Here is a tiny trained network, its code and every weight. The questions are about switching its units off for an input and a class, where a switched-off unit gives its printed mean instead of its output.

import numpy as np


def w(rows, s, z=0):
    codes = np.array(rows[::2]) - 128.0
    scale = np.full(codes.shape[1], s)
    scale[-1] = z or s
    return codes * scale


def f(y):
    return np.maximum(y, 0)


def log_softmax(a):
    a = a - a.max(-1, keepdims=True)
    return a - np.log(np.exp(a).sum(-1, keepdims=True))


def net(x, mask):
    res = np.array(x, float).reshape(1, 7) / 4 @ E
    y = f(res @ A[0][:, :-1].T + A[0][:, -1])
    res = res + np.where(mask, y, B[0][:, -1]) @ B[0][:, :-1]
    return log_softmax(res[-1] @ U[:, :-1].T + U[:, -1])


A, B = {}, {}
E = w([
[135,119,135,124,129,127,131,136,141,141,128,131],'x0',
[202,4,218,240,130,136,149,194,86,42,104,36],'x1',
[120,131,130,130,129,129,127,132,123,129,129,126],'x2',
[131,137,132,128,130,129,126,136,130,133,130,122],'x3',
[211,77,36,106,107,145,14,116,23,216,107,138],'x4',
[124,125,110,93,115,55,44,229,186,48,120,220],'x5',
[133,120,127,125,127,125,130,121,136,127,128,133],'x6',
],0.011)
A[0] = w([
[66,180,135,113,143,127,205,140,166,117,136,154,185],'n0',
[138,149,148,124,122,115,133,158,160,105,129,130,82],'n1',
[221,7,144,180,125,136,44,175,47,105,119,61,7],'n2',
[115,115,113,109,122,94,4,232,178,17,126,221,133],'n3',
[131,129,152,122,121,140,143,122,125,166,126,102,210],'n4',
[140,101,99,129,132,128,90,138,84,174,135,133,154],'n5',
[138,151,80,94,122,138,37,94,101,229,125,170,125],'n6',
[111,63,132,126,129,128,147,68,112,115,126,124,191],'n7',
[117,180,107,135,129,119,148,125,95,105,124,118,169],'n8',
[68,201,144,109,124,120,198,101,191,109,131,154,216],'n9',
[126,64,211,184,130,133,218,186,143,15,126,77,113],'n10',
],0.017,0.011)
B[0] = w([
[126,168,143,127,107,147,146,132,182,119,133,146,202],'n0',
[146,140,178,125,134,91,137,122,112,135,117,135,149],'n1',
[121,225,160,138,117,156,140,128,219,111,126,179,250],'n2',
[114,115,156,88,133,66,62,253,112,118,129,143,253],'n3',
[139,133,91,149,128,151,172,105,138,131,125,112,166],'n4',
[116,159,93,106,128,141,97,93,127,143,124,129,186],'n5',
[137,102,85,108,133,123,86,112,68,142,123,96,224],'n6',
[128,117,100,154,114,154,149,110,141,127,144,130,164],'n7',
[138,116,121,127,123,150,137,113,147,134,127,135,148],'n8',
[128,196,149,158,129,151,133,125,192,113,123,163,220],'n9',
[130,31,149,132,143,93,164,135,68,135,125,98,249],'n10',
],0.023,0.036)
U = w([
[135,194,132,172,99,213,196,32,234,122,133,146,251],'0',
[78,202,189,77,121,88,93,180,231,71,114,218,111],'1',
[144,2,156,186,155,149,252,52,116,124,131,30,119],'2',
[95,12,205,101,173,38,157,184,111,82,114,97,12],'3',
[151,110,28,104,130,185,121,16,58,200,127,41,161],'4',
[101,116,78,20,149,74,29,148,54,156,112,104,73],'5',
],0.007,0.0035)

Each question gives the input, the list of numbers given to net, and the class t.
The units are the neurons (one row each of A and B). Each row of codes is followed by its name. A weight is (code - 128) times the scale printed after its matrix; where a second scale follows, it is the last column's (A, B and U).
mask holds one flag per neuron, in row order. A switched-off neuron (its flag False) gives its mean, the last column of its row in B, instead of its output. The means were averaged over made-up inputs and are rounded, as every weight is.
A unit's drop is (log p(t) with every unit on - log p(t) with that unit switched off) / (log p(t) with every unit on - log p(t) with every unit switched off).
The circuit of an input: a set's keep is (log p(t) with only the set's units on - log p(t) with every unit switched off) / (log p(t) with every unit on - log p(t) with every unit switched off). Starting from all 11 units, units are removed one at a time, each time the one whose removal leaves the highest keep (on an exact tie, the one counted first), for as long as the keep stays at least 0.8.
circuit, biggest first: the units of the circuit, biggest drop first
most important unit: the unit with the biggest drop
k most important neurons: the k neurons with the biggest drops, biggest first
drop when u is switched off: that unit's drop, to one decimal
input [-2,4,-4,-1,-7,-5,1], class 2: circuit, biggest first : (n10, n3)
input [-8,1,-6,0,-2,0,8], class 2: circuit, biggest first : (n3, n2)
input [1,4,7,0,1,-7,4], class 0: most important unit : n2
input [-8,0,-8,4,5,1,8], class 5: 2 most important neurons : (n9, n6)
input [8,-8,-1,8,2,-4,8], class 4: circuit, biggest first : (n6, n3)
input [-3,-3,1,3,2,-5,-1], class 4: circuit, biggest first : (n3, n2)
input [3,6,0,7,-7,0,-8], class 2: circuit, biggest first : (n3, n10)
input [-1,7,4,3,0,-5,-1], class 2: 3 most important neurons : (n10, n3, n9)
input [-8,3,0,-8,8,-7,6], class 0: 2 most important neurons : (n2, n3)
input [-5,1,-4,1,-6,-4,-7], class 2: 2 most important neurons : (n10, n2)
input [1,7,5,8,0,-7,-3], class 2: 2 most important neurons : (n10, n9)
input [-6,1,4,-2,3,-8,1], class 0: 2 most important neurons : (n10, n3)
input [0,0,5,-5,-5,-4,6], class 0: 2 most important neurons : (n3, n9)
input [-4,-4,7,5,4,-5,-8], class 4: most important unit : n3
input [5,7,-5,3,0,5,-7], class 3: 3 most important neurons : (n10, n9, n0)
input [3,-4,7,-7,1,2,-1], class 5: 2 most important neurons : (n2, n6)
input [0,-4,7,-6,1,-5,1], class 4: 3 most important neurons : (n2, n3, n6)
input [4,6,2,8,3,-8,4], class 0: 2 most important neurons : (n2, n3)
input [-3,-7,0,-5,1,0,-7], class 4: drop when n3 is switched off : 0.5
input [-7,6,-2,-1,4,-8,8], class 0: drop when n2 is switched off : 0.7
input [-3,-1,3,-7,6,-2,-2], class 4: drop when n2 is switched off : 0.0
input [0,-1,5,-7,2,2,-3], class 5: most important unit : n2
